Here is a tiny trained network, its code and every weight. The questions are about switching its units off for an input and a class, where a switched-off unit gives its printed mean instead of its output.

import numpy as np


def w(rows, s, z=0):
    codes = np.array(rows[::2]) - 128.0
    scale = np.full(codes.shape[1], s)
    scale[-1] = z or s
    return codes * scale


def norm(h):
    return h / np.sqrt((h * h).mean(-1, keepdims=True) + 1e-5)


def f(y):
    return np.maximum(y, 0)


def log_softmax(a):
    a = a - a.max(-1, keepdims=True)
    return a - np.log(np.exp(a).sum(-1, keepdims=True))


def net(x, mask):
    res = np.array(x, float).reshape(1, 4) / 4 @ E
    u = 0
    for l in range(4):
        y = f(norm(res) @ A[l][:, :-1].T + A[l][:, -1])
        res = res + np.where(mask[u : u + 4], y, B[l][:, -1]) @ B[l][:, :-1]
        u += 4
    return log_softmax(norm(res)[-1] @ U[:, :-1].T + U[:, -1])


A, B = {}, {}
E = w([
[62,142,24,111,111,128,159,254],'x0',
[130,126,130,134,140,116,152,123],'x1',
[120,104,119,132,147,138,117,128],'x2',
[173,152,117,63,41,227,204,136],'x3',
],0.0075)
A[0] = w([
[125,99,160,71,139,223,195,254,3],'0.n0',
[120,122,37,23,100,231,197,20,133],'0.n1',
[125,112,106,115,123,164,177,145,61],'0.n2',
[84,70,98,144,108,140,150,218,122],'0.n3',
],0.006,0.0043)
B[0] = w([
[66,252,163,133,81,171,182,167,200],'0.n0',
[78,118,253,192,45,203,153,151,254],'0.n1',
[97,180,83,123,69,197,134,117,159],'0.n2',
[101,180,135,58,4,101,115,110,216],'0.n3',
],0.0064,0.006)
A[1] = w([
[69,143,91,118,133,123,135,238,143],'1.n0',
[116,167,167,169,110,122,93,95,250],'1.n1',
[97,154,1,80,107,58,85,153,75],'1.n2',
[124,154,105,58,99,59,123,116,71],'1.n3',
],0.0086,0.002)
B[1] = w([
[147,163,37,189,133,42,210,157,254],'1.n0',
[126,75,91,94,191,116,145,219,240],'1.n1',
[61,35,148,186,165,61,130,30,233],'1.n2',
[91,124,185,227,255,158,78,53,170],'1.n3',
],0.0078,0.0067)
A[2] = w([
[120,105,163,117,165,96,54,97,60],'2.n0',
[119,152,128,123,112,255,145,141,46],'2.n1',
[134,82,154,103,167,98,101,160,56],'2.n2',
[141,132,167,107,132,203,132,122,8],'2.n3',
],0.0098,0.0014)
B[2] = w([
[133,200,98,123,101,188,155,159,235],'2.n0',
[110,133,101,125,190,51,98,117,254],'2.n1',
[117,177,167,160,80,145,112,121,214],'2.n2',
[104,3,104,129,144,126,137,163,192],'2.n3',
],0.011,0.0062)
A[3] = w([
[92,150,187,141,135,133,107,149,254],'3.n0',
[131,9,165,119,135,132,136,140,29],'3.n1',
[135,137,112,106,128,128,107,121,47],'3.n2',
[96,158,123,163,125,158,143,150,246],'3.n3',
],0.012,0.0013)
B[3] = w([
[158,105,84,132,129,144,135,52,216],'3.n0',
[137,7,133,149,162,139,128,174,206],'3.n1',
[102,114,77,165,149,137,158,159,128],'3.n2',
[180,142,171,72,127,130,86,140,254],'3.n3',
],0.014,0.0083)
U = w([
[246,192,152,123,174,210,35,55,168],'0',
[57,163,90,204,191,19,111,80,10],'1',
[148,5,151,128,158,198,133,176,247],'2',
[76,215,106,52,26,159,180,226,94],'3',
],0.012,0.0013)

Each question gives the input, the list of numbers given to net, and the class t.
The units are the neurons (one row each of A and B). Each row of codes is followed by its name. A weight is (code - 128) times the scale printed after its matrix; where a second scale follows, it is the last column's (A, B and U).
mask holds one flag per neuron, layer by layer. A switched-off neuron (its flag False) gives its mean, the last column of its row in B, instead of its output. The means were averaged over made-up inputs and are rounded, as every weight is.
A unit's drop is (log p(t) with every unit on - log p(t) with that unit switched off) / (log p(t) with every unit on - log p(t) with every unit switched off).
The circuit of an input: a set's keep is (log p(t) with only the set's units on - log p(t) with every unit switched off) / (log p(t) with every unit on - log p(t) with every unit switched off). Starting from the 12 units with the biggest drops (on a tie, the unit counted first), units are removed one at a time, each time the one whose removal leaves the highest keep (on an exact tie, the one counted first), for as long as the keep stays at least 0.8.
units of the circuit, in order: the units of the circuit, biggest drop first
k most important neurons: the k neurons with the biggest drops, biggest first
top k neurons in layer l: the k neurons of layer l with the biggest drops, biggest first
drop when u is switched off: that unit's drop, to one decimal
input [8,0,4,-1], class 1: units of the circuit, in order => 1.n2; 0.n1
input [-7,-5,2,1], class 2: top 2 neurons in layer 1 => 1.n0; 1.n2
input [-2,-2,0,-1], class 0: most important neuron => 1.n0
input [0,3,-3,7], class 2: 3 most important neurons => 0.n1; 1.n0; 2.n3
input [0,-7,-7,6], class 2: 3 most important neurons => 0.n1; 1.n0; 2.n3
input [7,1,5,0], class 1: top 2 neurons in layer 1 => 1.n2; 1.n3
input [-1,-4,3,-8], class 0: 2 most important neurons => 1.n0; 2.n0
input [5,8,7,-1], class 1: drop when 0.n1 is switched off => 0.1
input [5,-7,-6,-1], class 1: 2 most important neurons => 0.n1; 1.n2
input [7,-8,-2,0], class 1: drop when 1.n2 is switched off => 0.9
input [-1,1,-5,-3], class 0: drop when 1.n0 is switched off => 0.4
input [8,1,5,-2], class 1: drop when 1.n2 is switched off => 0.2
